Here is a tiny trained network, its code and every weight. The questions are about switching its units off for an input and a class, where a switched-off unit gives its printed mean instead of its output.

import numpy as np


def w(rows, s, z=0):
    codes = np.array(rows[::2]) - 128.0
    scale = np.full(codes.shape[1], s)
    scale[-1] = z or s
    return codes * scale


def norm(h):
    return h / np.sqrt((h * h).mean(-1, keepdims=True) + 1e-5)


def f(y):
    return np.maximum(y, 0)


def log_softmax(a):
    a = a - a.max(-1, keepdims=True)
    return a - np.log(np.exp(a).sum(-1, keepdims=True))


def net(x, mask):
    res = np.array(x, float).reshape(1, 6) / 4 @ E
    u = 0
    for l in range(3):
        y = f(norm(res) @ A[l][:, :-1].T + A[l][:, -1])
        res = res + np.where(mask[u : u + 8], y, B[l][:, -1]) @ B[l][:, :-1]
        u += 8
    return log_softmax(norm(res)[-1] @ U[:, :-1].T + U[:, -1])


A, B = {}, {}
E = w([
[177,203,141,109,102,108,111,152,42,80,136],'x0',
[94,129,109,157,156,144,178,37,159,186,132],'x1',
[104,29,159,44,108,169,186,149,40,177,145],'x2',
[116,21,100,171,112,132,175,45,29,136,151],'x3',
[158,57,18,41,89,43,6,198,100,149,125],'x4',
[103,147,2,179,146,78,206,107,109,132,180],'x5',
],0.0026)
A[0] = w([
[124,148,12,108,124,111,129,99,101,150,130,199],'L0N1',
[139,236,168,101,132,128,93,167,143,129,120,254],'L0N2',
[142,167,112,211,127,103,116,114,67,74,126,168],'L0N3',
[129,170,184,153,119,158,150,61,108,134,118,36],'L0N4',
[136,246,132,167,126,117,158,166,92,83,144,124],'L0N5',
[134,185,123,159,125,120,90,123,159,110,131,88],'L0N6',
[134,153,177,153,132,135,158,90,102,131,135,29],'L0N7',
[153,111,133,70,101,114,51,171,54,116,118,75],'L0N8',
],0.013,0.0017)
B[0] = w([
[131,152,59,82,130,23,135,114,62,130,102,229],'L0N1',
[89,225,140,28,31,149,124,99,187,54,141,255],'L0N2',
[158,200,132,101,41,218,208,128,153,118,234,204],'L0N3',
[96,49,203,153,183,129,142,84,115,89,122,211],'L0N4',
[178,70,136,116,224,17,127,161,110,164,2,231],'L0N5',
[213,178,79,163,100,97,81,147,197,131,114,204],'L0N6',
[84,74,166,150,141,176,114,102,108,88,110,188],'L0N7',
[60,26,172,166,204,130,127,178,157,152,241,251],'L0N8',
],0.008,0.01)
A[1] = w([
[119,121,79,55,66,181,157,128,48,193,72,67],'L1N1',
[132,155,1,164,95,136,70,129,71,172,116,9],'L1N2',
[143,143,28,216,68,175,143,70,113,117,188,114],'L1N3',
[216,140,53,175,128,121,167,111,21,179,68,66],'L1N4',
[137,202,69,169,101,112,105,87,97,143,182,33],'L1N5',
[132,180,54,51,57,107,157,113,78,153,162,37],'L1N6',
[85,122,63,153,114,124,112,87,20,116,177,50],'L1N7',
[158,174,57,219,53,192,35,80,158,140,144,43],'L1N8',
],0.0098,0.0012)
B[1] = w([
[161,167,115,109,142,158,86,110,210,183,90,168],'L1N1',
[144,93,204,119,85,138,104,97,99,34,118,186],'L1N2',
[163,73,143,114,68,117,74,127,130,59,206,165],'L1N3',
[169,254,104,212,157,128,160,237,153,104,169,204],'L1N4',
[139,102,152,158,150,138,59,51,172,146,121,182],'L1N5',
[175,129,181,123,154,121,163,94,172,110,69,253],'L1N6',
[84,127,71,48,81,96,167,80,116,122,102,204],'L1N7',
[109,87,66,186,152,164,69,142,143,221,61,159],'L1N8',
],0.0093,0.0066)
A[2] = w([
[182,97,164,122,145,98,91,176,96,173,214,91],'L2N1',
[92,80,122,140,195,91,116,161,2,170,136,42],'L2N2',
[125,84,140,127,141,179,113,198,107,214,87,72],'L2N3',
[93,98,216,135,163,182,102,112,30,129,62,76],'L2N4',
[142,211,169,136,78,183,90,107,86,116,1,6],'L2N5',
[80,179,181,100,83,239,125,171,72,165,234,53],'L2N6',
[143,121,118,192,211,102,148,211,26,183,147,80],'L2N7',
[120,115,158,88,78,216,129,101,34,142,87,87],'L2N8',
],0.01,0.0019)
B[2] = w([
[149,158,59,130,51,143,155,23,51,115,88,218],'L2N1',
[80,57,100,15,148,24,124,122,75,173,130,232],'L2N2',
[111,169,36,115,120,114,80,114,158,216,65,162],'L2N3',
[55,105,194,159,223,184,126,121,141,150,55,255],'L2N4',
[177,132,40,117,112,110,248,36,25,151,160,234],'L2N5',
[171,133,116,148,27,234,200,122,105,83,194,201],'L2N6',
[99,141,69,188,160,71,123,232,2,196,171,197],'L2N7',
[145,143,188,166,144,146,95,137,209,116,101,173],'L2N8',
],0.0079,0.0055)
U = w([
[131,144,69,166,117,202,57,110,162,230,51,52],'0',
[101,185,155,82,109,115,8,236,192,115,124,63],'1',
[221,226,94,84,96,64,169,70,157,71,67,212],'2',
[54,60,254,169,222,207,148,93,121,108,51,165],'3',
[197,92,125,215,113,149,22,113,127,133,126,2],'4',
[52,42,75,101,156,76,139,152,19,194,158,171],'5',
[97,110,158,121,42,240,131,147,141,91,231,148],'6',
[188,199,122,229,180,118,149,245,73,146,119,53],'7',
],0.008,0.0036)

Each question gives the input, the list of numbers given to net, and the class t.
The units are the neurons (one row each of A and B). Each row of codes is followed by its name. A weight is (code - 128) times the scale printed after its matrix; where a second scale follows, it is the last column's (A, B and U).
mask holds one flag per neuron, layer by layer. A switched-off neuron (its flag False) gives its mean, the last column of its row in B, instead of its output. The means were averaged over made-up inputs and are rounded, as every weight is.
A unit's drop is (log p(t) with every unit on - log p(t) with that unit switched off) / (log p(t) with every unit on - log p(t) with every unit switched off).
The circuit of an input: a set's keep is (log p(t) with only the set's units on - log p(t) with every unit switched off) / (log p(t) with every unit on - log p(t) with every unit switched off). Starting from the 12 units with the biggest drops (on a tie, the unit counted first), units are removed one at a time, each time the one whose removal leaves the highest keep (on an exact tie, the one counted first), for as long as the keep stays at least 0.8.
units of the circuit, in order: the units of the circuit, biggest drop first
unit that matters most: the unit with the biggest drop
top k neurons: the k neurons with the biggest drops, biggest first
k most important neurons of layer l: the k neurons of layer l with the biggest drops, biggest first
input [7,6,-7,4,-6,-3], class 3: unit that matters most : L0N4
input [7,-8,-4,7,1,8], class 7: 2 most important neurons of layer 0 : L0N5, L0N2
input [-6,-3,-7,0,3,-1], class 0: top 2 neurons : L1N8, L0N5
input [-1,1,-8,5,-1,-2], class 4: 2 most important neurons of layer 0 : L0N6, L0N8
input [7,-8,-1,-4,3,-3], class 6: units of the circuit, in order : L0N2, L0N8
input [6,2,7,8,3,5], class 2: top 4 neurons : L0N1, L0N5, L0N4, L1N6
input [0,-4,0,1,7,-6], class 5: units of the circuit, in order : L0N8, L2N1
input [2,-8,3,-6,-1,4], class 1: units of the circuit, in order : L0N2, L0N8, L2N5
input [-5,7,2,-4,-1,0], class 3: top 2 neurons : L0N3, L0N2
input [-8,-1,-3,-2,8,-7], class 6: top 2 neurons : L0N5, L0N1
input [-7,7,-3,-6,-7,7], class 3: 3 most important neurons of layer 0 : L0N1, L0N2, L0N4
input [3,-2,4,-5,1,4], class 5: top 2 neurons : L0N8, L0N5
input [-1,-3,-4,7,2,-1], class 6: top 3 neurons : L0N3, L0N5, L0N8
input [7,-3,5,-2,3,-7], class 6: top 2 neurons : L0N2, L0N5
input [-4,-4,0,4,0,-1], class 5: 2 most important neurons of layer 0 : L0N2, L0N3
input [4,6,6,-6,4,0], class 6: units of the circuit, in order : L0N5
input [-8,-6,-2,-1,-4,5], class 7: top 2 neurons : L0N2, L0N8
input [4,6,4,-5,6,-3], class 6: top 3 neurons : L0N8, L0N5, L0N2
input [4,-6,6,-4,-8,7], class 3: top 3 neurons : L0N1, L0N7, L0N4
input [-8,2,-4,-8,0,-1], class 0: unit that matters most : L1N8
input [-1,-5,-3,4,-8,3], class 3: 2 most important neurons of layer 0 : L0N4, L0N5
input [-1,0,-2,-1,-3,4], class 7: 3 most important neurons of layer 0 : L0N5, L0N2, L0N8
input [1,-3,2,-3,-5,0], class 3: top 4 neurons : L0N4, L0N7, L2N4, L0N1
input [1,-6,3,-8,1,2], class 1: top 3 neurons : L0N2, L0N8, L0N5
input [-6,3,-6,5,-6,5], class 6: top 2 neurons : L0N5, L0N3
input [0,-2,-4,1,2,-2], class 6: top 2 neurons : L0N8, L0N1
input [-4,-2,-2,2,0,-1], class 0: top 4 neurons : L0N1, L0N4, L0N8, L0N5
input [8,-7,0,-1,1,-6], class 6: most important neuron of layer 0 : L0N2
input [-7,-4,6,-1,-3,6], class 2: 3 most important neurons of layer 0 : L0N8, L0N5, L0N4
